[-369  165  326 -105 -679  246  -15 -281   85 -348  188 -262  633 -181
  290   87  -32  692  217  -31 -517  311   56  160    1   93  316  114
  399  202   -3  179  304  549   98 -107  698  -80   76  255  328]	3
[-379    0   75  -76  184   62   28  -96   22   31  262   55  437 -313
   30 -140  119  490  350   80 -221   -2  181 -135 -236  238  196  158
  372  119   72  -90  127  351   40  265    3 -109   77  -57   96]	8
[-378  151  329  -42 -626  237   23 -339  186 -361  201 -237  618 -312
  272   82   -6  701  354  -88 -536  273   91  229    5   50  389  106
  303  242   53  235  269  523  184 -122  704 -114   89  351  295]	0
[-388 -202  236  -62  199   34  161  -61  108   62  276  -34  328 -284
  168 -161  172  467  400  150  -22   74  503 -106 -118  127  163  186
  315  164   66   76  108  225   52  347  136  -66  -38 -120  201]	9
[ 204  548  113  -49  147 -239 -101 -369   78  -97  -90  151  118 -434
  374  423 -232  406   22 -157 -391  110  -57  278  -70 -252  326  148
  138  527   43  318 -102  115   86  265  284    3   30  -27 -268]	2
[-283   48  205   29  253   16  222  -35  109  -41  148  136  468 -486
  177  -25  114  478  252  121  -82   80  152  -67 -152   56  298  214
  213  204   23  -49  172  326  136  200  -41  -19   -5   24  105]	7
[-384   29  250  -42 -684  308 -118 -386  -23 -359  213 -289  554 -237
  316  107   34  701  369 -109 -508  248   73  119  -13   65  297   79
  401  178  165  416  327  517  109 -129  635 -166  112  276  280]	6
[-620  208   44 -141 -515  228 -185  149 -123 -119  118 -295  -44 -296
  109  288 -156  544   56  170 -414  237  -41 -177    8 -215  167  -64
  358   66  -66  549  438  513   36 -277  348  232  244 -211  -98]	9
[-356   87  409  -72 -549  165  -86 -300  136 -403  165 -280  621 -114
  382 -113  -36  633  295  -16 -503  362  147  165   82  -30  462  160
  369  261  176  299  339  488   51  -69  679 -144   49  205  352]	5
[-856 -213   11   70 -595  266 -112  385 -113 -190  152 -282  167 -253
  220 -186   27  432  274  375 -338  228   56 -192    7 -250  321  -61
  461  227  -49  456  441  473  190 -153  236  205   98 -222  -99]	10
[-419  122  379 -125 -512  246  -55 -267  164 -348  179 -207  609 -156
  285   56  -79  714  178  -45 -649  278   38  186   30   33  325  124
  359  248   33  137  311  443  154 -101  679  -60  118  214  220]	6
[ 193  460  108  -36  -70 -222   20 -379   -5 -111   77   -8  302 -450
  458  246 -153  396  202 -254 -264  109   20  188  -85  -97  531  -39
  213  435   77  644   86  -34    5  448  432   30 -197   36   85]	9
[-835    2  -44   54 -342  195 -139  342 -117 -179  174 -187   -2 -312
  185   98 -108  363  148  303 -485  175  -56 -200  -62 -247  217  -50
  333  235 -138  529  346  482  199 -304  180  289  238 -335 -158]	1
[ 295  505  165  -27   62 -198  -44 -400  100  -85  -11  106  220 -472
  369  356 -217  388   52 -174 -357  157  -55  254  -35 -191  391  116
  193  505   42  261  -95  108  102  298  350   18  -49  -22 -179]	10
[-348  -16  165  -84  115   36   65  -45  -14  -23  279   72  437 -351
  141 -172  114  509  371  107  -52   53  253 -129 -221  176  200  150
  401   90   77  -87  108  372   58  353  -54  -96   22  -56  154]	0
[-356   53  269  -38 -583  213 -175 -355  108 -403   69 -317  646  -55
  353  -52  -68  574  260  -30 -423  347   37  131   20    4  389  142
  433  215  153  298  279  428  -16  -53  629 -168    9  215  307]	10
[ 186  508  106  -65 -216 -145   71 -406 -104 -111   72   97  284 -421
  565  314 -115  353  222 -218 -276   68   75  193  -65 -143  415  -17
  183  312  107  687  109   43   25  472  380    7 -146   55   38]	1
[-341   68  355 -125 -719  354  -37 -373   89 -371  177 -220  697 -112
  365   52   17  709  184  -16 -362  363   29  227   43   92  356  206
  504  246   60  136  322  599  117 -120  621 -200   55  253  411]	6
[ 214  582  179  -95  139 -185 -118 -343   70 -108  -48  113  132 -417
  310  445 -244  429  -20 -163 -371  159  -88  233  -28 -241  279  162
  142  477   60  196  -46  190   94  215  331  -55   42  -10 -228]	2
[  82  311  256  -59 -100  -76   36 -336   99 -122   12  119  171 -400
  329  218  -17  504  101 -236 -118  159   52  177  -47 -265  407  152
  146  319   23  628  164  -25   91  373  470    1  -19   58  175]	8
[-712   15  -78   83 -149  144 -200  261  -87 -197  130 -251  -42 -296
  207  128 -153  282  139  283 -438  146  -45 -158   -1 -249  163  -78
  226  185 -137  511  294  465  178 -329  282  239  263 -275 -172]	4
[-288   74  295  -75 -579  239 -126 -262  136 -392   90 -320  635  -51
  322 -136  -38  553  274  -85 -364  304   63  177  113  -28  418  114
  405  232  116  184  248  471   45  -92  738 -200    5  264  365]	1
[-345   25  353  -44 -598  221 -166 -390  125 -373   69 -262  652 -117
  360  -57  -19  669  362  -64 -420  336   49  163   39  -81  422  190
  401  249  225  332  299  438  -17  -60  647 -174   16  221  225]	5
[ 202  421   56  -45  -16 -212   38 -344  -35 -141   52   33  262 -442
  499  262  -91  456  144 -269 -267   56  -12  158  -38 -163  512   36
  192  494   33  472   16  -45   90  381  500  -21 -186   76   18]	5
[-577  105   52  -88 -683  233 -130  111   38  -81  186 -208 -110 -308
   99   39  -85  543  110  168 -399  198   -9 -147   77 -291  254  -76
  240  110 -157  445  432  540  133 -339  368  335  307 -209 -210]	5
[ 228  500  176   -8   58 -189 -126 -410   87  -91  -93   89  221 -425
  303  407 -260  419  -27 -141 -465  228  -85  248  -43 -231  345  142
  226  475   95  299  -83   77   51  311  247   56   31  -79 -247]	10
[-373   55  290 -100 -691  367 -100 -294   36 -361  178 -212  618  -89
  294   62   -4  674  250  -37 -425  299   36  168   57   81  320  146
  506  200   45  108  326  575  141 -120  613 -215   39  228  387]	4
[-320   86  348 -163 -698  368   16 -291   95 -374  198 -171  669 -160
  356  100   21  753  200  -76 -425  335   60  216   50  105  316  187
  523  237    2  104  332  585  205 -161  709 -213   23  282  479]	7
[-404   16  337 -143 -633  352  -10 -284   75 -368  205 -171  615  -76
  351   44    8  737  151   37 -461  358    2  181   28  140  367  191
  512  271   55  -13  317  589  155 -182  617 -149   82  209  374]	0
[-317   97   94  -88  127   30    8 -106   22   10  237   96  383 -353
   49  -72  120  498  306   91 -136   32  237 -167 -219  208  164  159
  414   88   44  -99  114  351   62  321  -73 -155   28  -51  110]	0
[-899 -182   36   18 -625  305 -132  411  -85 -174  190 -295  130 -170
  178 -208   -8  432  246  386 -337  250   64 -220   -8 -237  283  -99
  474  186  -35  417  507  454  176 -154  242  173   49 -247 -111]	4
[-274   89  107 -122  158   41   71   -9   34   61  237  113  370 -281
   64 -172  163  477  322   53 -141  -36  288 -117 -250  159  173  186
  322  129   23 -108  103  296  -35  363  -22 -149   -1  -72   79]	7
[-623   66   81 -112 -514  205 -100  120  -15 -135  171 -210  -64 -257
  225  107  -43  498  130  215 -376  159  -18 -134   22 -248  246  -13
  249  155 -123  503  348  555  110 -307  363  308  296 -230 -180]	8
[-343  136  294  -98 -491  260  -86 -360  112 -380  120 -275  554 -159
  313  124  -41  664  260 -125 -470  220   23  200   90   53  303   92
  354  212   -7  154  266  474  176 -123  717 -138   56  333  323]	2
[ 276  501   78 -107  -36 -184  -47 -386 -147 -177  -54   90  184 -302
  544  362 -197  272  130 -267 -191  -10   -1  225   74 -230  343  -16
  110  361   -2  531   31    2  104  398  454  -37 -153   96  -36]	3
[-306   81  313  -87 -759  316  -72 -441   88 -319  234 -304  595 -240
  244   90   78  688  330 -129 -412  281  126  179   -7  110  322  113
  333  177  103  331  322  547   94  -99  688 -189   93  361  319]	2
[-387 -207  215   -1  170   67  159  -35   83   48  217  -10  400 -254
  132 -228  125  459  375  222  -52  144  448 -102 -102  151  196  173
  386  221   77  -53   94  260   67  344  110  -67  -58 -130  201]	9
[-892 -175   80   30 -556  216  -95  414  -92 -175  224 -267  139 -267
  213 -143   59  377  308  367 -337  191  111 -193  -12 -238  241  -71
  362  186  -62  509  420  424  199 -173  289  183  117 -208 -122]	9
[-533   45  316  109  352 -118   19   -1   -6  -43  224  -41  512 -446
  186 -142  -55  477  415  112 -157   94  256 -178 -171  106  316   81
  360  215   86   52  298  477  102  292  -89  -20  112  -47  142]	4
[-279   21  194  -15  175    6  231   73  136   23  193  121  390 -375
   43 -102   95  388  244  187 -129   96  261  -71 -152  107  280  217
  195  262  -23 -139  140  392  142  157  -39  -16  -28  -38   70]	7
[-653   96   53 -129 -498  264 -173  153 -118 -202  133 -294  -27 -288
  149  200  -99  592   48  209 -385  271  -74 -175   24 -230  236  -31
  389   85  -69  581  501  529  113 -272  351  227  234 -215  -38]	5
[-258   84  377  -43 -703  202  -39 -346   83 -407  128 -230  664 -121
  402   -7   26  597  263 -101 -455  309   73  143   33    7  462  138
  373  239  137  340  316  366   51  -17  642 -136  -55  296  374]	10
[-304 -233  307  -72  159   22  181  -73  127  -35  215   17  449 -280
  258 -230  140  430  307  194   21  159  395 -117  -89   64  245  182
  381  156  113  -21  103  273   87  327   43    3  -96 -152  210]	3
[-598   11  217  124  327  -90   37  -39   21   70  271  -63  399 -445
   88 -115  -12  463  431  118 -145   94  256 -191 -194  136  213  142
  351  211   73  -49  231  434   89  226  -96  -45  160  -76   91]	10
[-356 -270  242  -12  212   97  153 -105  138   18  179   -5  422 -295
  177 -194  144  472  376  189  -23  151  435  -92  -55   51  201  219
  369  176  119   31   90  186   92  325  133  -47  -71 -122  219]	9
[ 148  467  132  -78  114 -211  -75 -262   17 -126  -34   86  155 -382
  371  349 -195  352   87 -145 -362  165   52  215   19 -252  381   79
  188  493   59  358  -45  134  152  338  398  -18  -52  -36 -185]	8
[-769 -114  103  -12 -645  256  -66  396  -96 -152  205 -259   78 -233
  167 -184   13  404  274  401 -290  247   77 -159    8 -223  268  -79
  376  174  -14  405  446  498  154 -196  319  180   96 -204  -99]	9
[-371  180  350  -79 -653  261  -99 -352  112 -359  165 -229  554 -164
  240  111  -75  680  226  -86 -642  277   83  170   18   54  326  110
  360  233   18  147  273  450  140 -125  682 -109   80  251  272]	7
[-540   72  303   98  277  -92   57  -75   47   50  271  -52  421 -399
   53 -125   -3  467  362  101 -209   92  240 -141 -161  134  234  152
  269  220   39  -71  203  396   99  227  -76    5  189  -33   66]	6
[-748  -55  -75   51 -378  214 -154  256 -107 -171  182 -231  -16 -288
  175  125 -110  369  174  324 -446  217  -21 -128  -57 -196  222  -24
  319  171  -82  613  309  489   94 -292  215  275  267 -358 -137]	0
[ 243  475  172 -102  -17 -211   45 -314  -22 -148   66   57  276 -435
  482  300 -137  428   -2 -253 -372  147    2  164  -58 -164  500   44
  204  444   95  535   35  -50   67  395  444   59 -128    6  121]	1
[-313  167  122 -120   29    0   25  -50  -38  -56  254   70  505 -383
  174 -163   64  531  397   46 -246  -25  182 -163 -166  129  305   77
  423  215   77 -139  115  417  111  357   29 -121  -41  -23   22]	8
[-322   97   91 -122  118    9  -20    9  -45  -10  227   80  478 -285
  152 -225   47  492  319  111 -190   42  199 -177 -210  121  226  133
  461  180   58 -130  160  399   32  374  -29 -122   -4 -120   68]	7
[ 249  559  126 -110 -230 -183  -33 -409  -78 -117  -51  163  197 -350
  468  457 -198  453   88 -240 -336   83   44  224   17 -223  363   88
  175  389    0  593   57   13   48  412  428    4  -91   39   -5]	9
[-274   63  106  -82   -3   -5   13  -53  -72  -10  256   14  498 -327
  134 -235   77  480  408  116 -107   29  256 -141 -187  198  289  109
  457  173  101  -92  101  385   14  381  -11 -139  -45  -44   94]	9
[ 127  218  279 -114  -64  -61   81 -322  124  -80   -2  156  210 -369
  330  233  -26  533   31 -274 -129  130   -4  217  -60 -251  391  159
  121  305   68  543  148  -90   58  370  459   39   10   47  115]	1
[ 201  495  113  -14 -130 -216  -73 -451    7 -122   27   22  234 -448
  344  334 -183  475   66 -246 -424  175    3  187  -72 -161  469   69
  213  468  118  474  -11  -23   47  363  406   -1  -92   25   31]	6
[-421  206  371  -86 -564  275  -52 -314  132 -335  160 -211  624 -188
  271  142  -55  673  213  -76 -597  285   61  176    3   36  294  108
  335  200   -8  189  311  504  144 -102  658  -77  128  290  212]	4
[-393  206  375  -66 -613  246   43 -335  151 -344  171 -201  603 -285
  284  118   11  701  281  -66 -562  230   25  168   -6   45  332   77
  260  265    2  199  320  480  177 -125  705  -70   56  341  204]	3
[ 275  608  145  -70  155 -210 -128 -425  119  -70  -96  186   87 -457
  299  522 -281  493  -74 -199 -564  148 -107  244  -71 -232  261  149
  173  507   64  252 -115   88  102  212  296   50   69  -66 -317]	8
[ 314  547  148  -58   84 -236  -44 -386   43 -125  -40  116  196 -481
  361  374 -216  384   42 -136 -377  167  -53  252  -39 -216  393  108
  109  493   91  346  -90  148   83  286  273   44  -46  -21 -206]	5
[-871 -209   52   17 -626  304  -47  414 -123 -145  220 -271  109 -195
  156 -174   68  433  264  349 -319  215  101 -223  -15 -212  207  -94
  376  187  -54  454  530  477  179 -164  281  171  109 -204 -112]	3
[-264   29  199    0  327  -30  207   22  145   38  197   93  378 -438
   36   -5  136  391  185  167  -96   91  237  -85 -202  128  196  261
  164  166   26  -84  105  300   98  205  -69  -25   13  -14  107]	1
[-217  -71  159   40  257  -12  251   53  108    0  175  191  383 -421
   87  -70  173  359  226  122  -88   32  295 -105 -149   70  236  218
  167  173   22  -36   99  233  164  261 -121  -19  -26  -29  139]	1
[-423  -50  322 -112 -591  409  -29 -339   85 -400  180 -253  692  -81
  387   -5   15  679  224    0 -414  355   -4  181   60   83  332  141
  516  257   87   81  335  552  186 -132  695 -174   21  230  456]	1
[-397    7  381 -119 -561  366   30 -361   94 -364  225 -188  639 -157
  399   34   21  735  291    6 -414  303   14  198   45  128  352  177
  484  270   89   77  347  620  180 -173  636 -161   49  230  449]	2
[-441  123  297   -7 -641  300  -86 -425   75 -370  176 -263  606 -266
  297   86   99  632  407  -98 -436  249  102  147  -18   20  361  122
  344  256   95  379  272  517  134  -82  644 -208   55  319  313]	8
[-389 -210  297  -78  207   35  137   -4  149   13  285    7  353 -258
  154 -216  141  385  387  176  -82  133  507  -88  -78   80  187  175
  345  166   95   -8   65  264  129  351  117  -60  -70 -182  199]	8
[-260   44  104  -83   87   27   57  -20   17   58  293  108  357 -321
    3  -81  124  449  257   65 -205   39  250 -143 -185  210  174  159
  320  142   28 -162   79  289   84  275  -77  -86   15  -55   39]	0
[-506   13  185  117  232  -50   83  -33   22   72  257  -49  445 -405
    7 -172   -2  445  494  133 -155   83  308 -149 -166  151  243  127
  349  218   72 -129  219  427   81  296  -65  -72   26  -66  154]	3
[-357   14  292 -131 -675  374  -60 -362   96 -358  165 -215  683 -111
  382   43   24  732  212  -54 -378  316    9  190   17   69  316  193
  521  224   69  121  296  584   98 -117  611 -175   70  219  397]	1
[-345  -54  302  -26 -615  303 -115 -346   29 -377  183 -312  591 -194
  321   15   89  692  386 -117 -420  273  130  148   88   20  290  113
  374  165  141  356  298  485  119  -77  628 -181   90  289  301]	5
[-370  169  336  -85 -537  243  -62 -301  193 -374  155 -211  568 -257
  254  112  -64  701  186 -121 -547  277    1  204   14   21  343  136
  338  207  -19  146  271  462  177 -180  698  -81  127  311  281]	10
[-456  166  336  -13 -584  243   74 -305  119 -327  224 -267  681 -267
  294   40   10  616  319    0 -564  232   21  152  -32  125  389   47
  279  272   27  212  325  501  162  -83  664  -60   54  315  246]	8
[-364  112  447  -39 -529  181 -146 -333  182 -401   79 -206  576 -117
  352  -15  -27  697  233 -104 -514  310   94  160   25 -115  388  190
  309  296  141  262  316  425   42  -70  624 -148   93  255  201]	6
[-302   91  354  -43 -456  191 -135 -324  136 -408   55 -270  596 -141
  369  -15  -35  633  246  -78 -441  309   74  161   60  -52  388  155
  347  273  132  266  244  471   28  -96  682 -156   77  253  295]	10
[-357   34  337  -40 -471  186 -115 -280  104 -421  129 -327  633  -59
  425  -96  -44  575  280  -42 -386  346   79  143   73   -7  396  148
  380  230  151  270  317  489   49  -88  705 -168   43  259  378]	1
[-841 -133   63    7 -507  239  -91  444  -56 -203  178 -228  109 -294
  212 -134   41  473  242  301 -353  178   78 -186  -28 -269  283  -69
  331  225  -79  533  524  479  195 -207  287  167  113 -184  -64]	7
[-788   36  -85   47 -267  128 -172  296  -80 -175  189 -162   12 -319
  159   90  -85  396  171  298 -505  131  -84 -171 -137 -184  198  -12
  288  247 -130  479  322  488  131 -288  158  210  250 -320 -235]	5
[-779   99  -75   59 -282  160 -282  210 -130 -200   60 -173  -35 -321
  169  262 -165  392   44  256 -520  178  -97 -216  -38 -319   80  -12
  345  182 -161  514  283  426  168 -309  132  262  301 -345 -252]	3
[-459  164  385 -110 -524  242  -56 -383  153 -385  228 -234  577 -234
  305  124  -18  720  312 -103 -579  232   84  157  -34   95  292   75
  336  178   47  215  343  495  167  -68  675 -134  101  306  275]	2
[ 197  494  258  -52  126 -180 -127 -370   86 -121  -41  153  161 -431
  336  409 -233  458   36 -173 -481  146   12  260  -51 -272  329  172
  146  516   82  287  -27  170   96  265  305   -2   65  -51 -218]	2
[-370  192  424  -57 -537  303  -20 -341   90 -330  192 -218  586 -248
  242  126  -51  707  257  -74 -618  283   91  171   35   56  321   97
  296  251   40  152  340  528  179 -112  671  -76  128  316  275]	0
[-357   38   79  -33  188   22   79  -38   22   47  253   73  436 -351
   54 -182  158  485  346  114 -102   31  189 -152 -287  268  230  155
  386  166   21  -90  133  335    4  339  -17 -117  -10  -38  147]	10
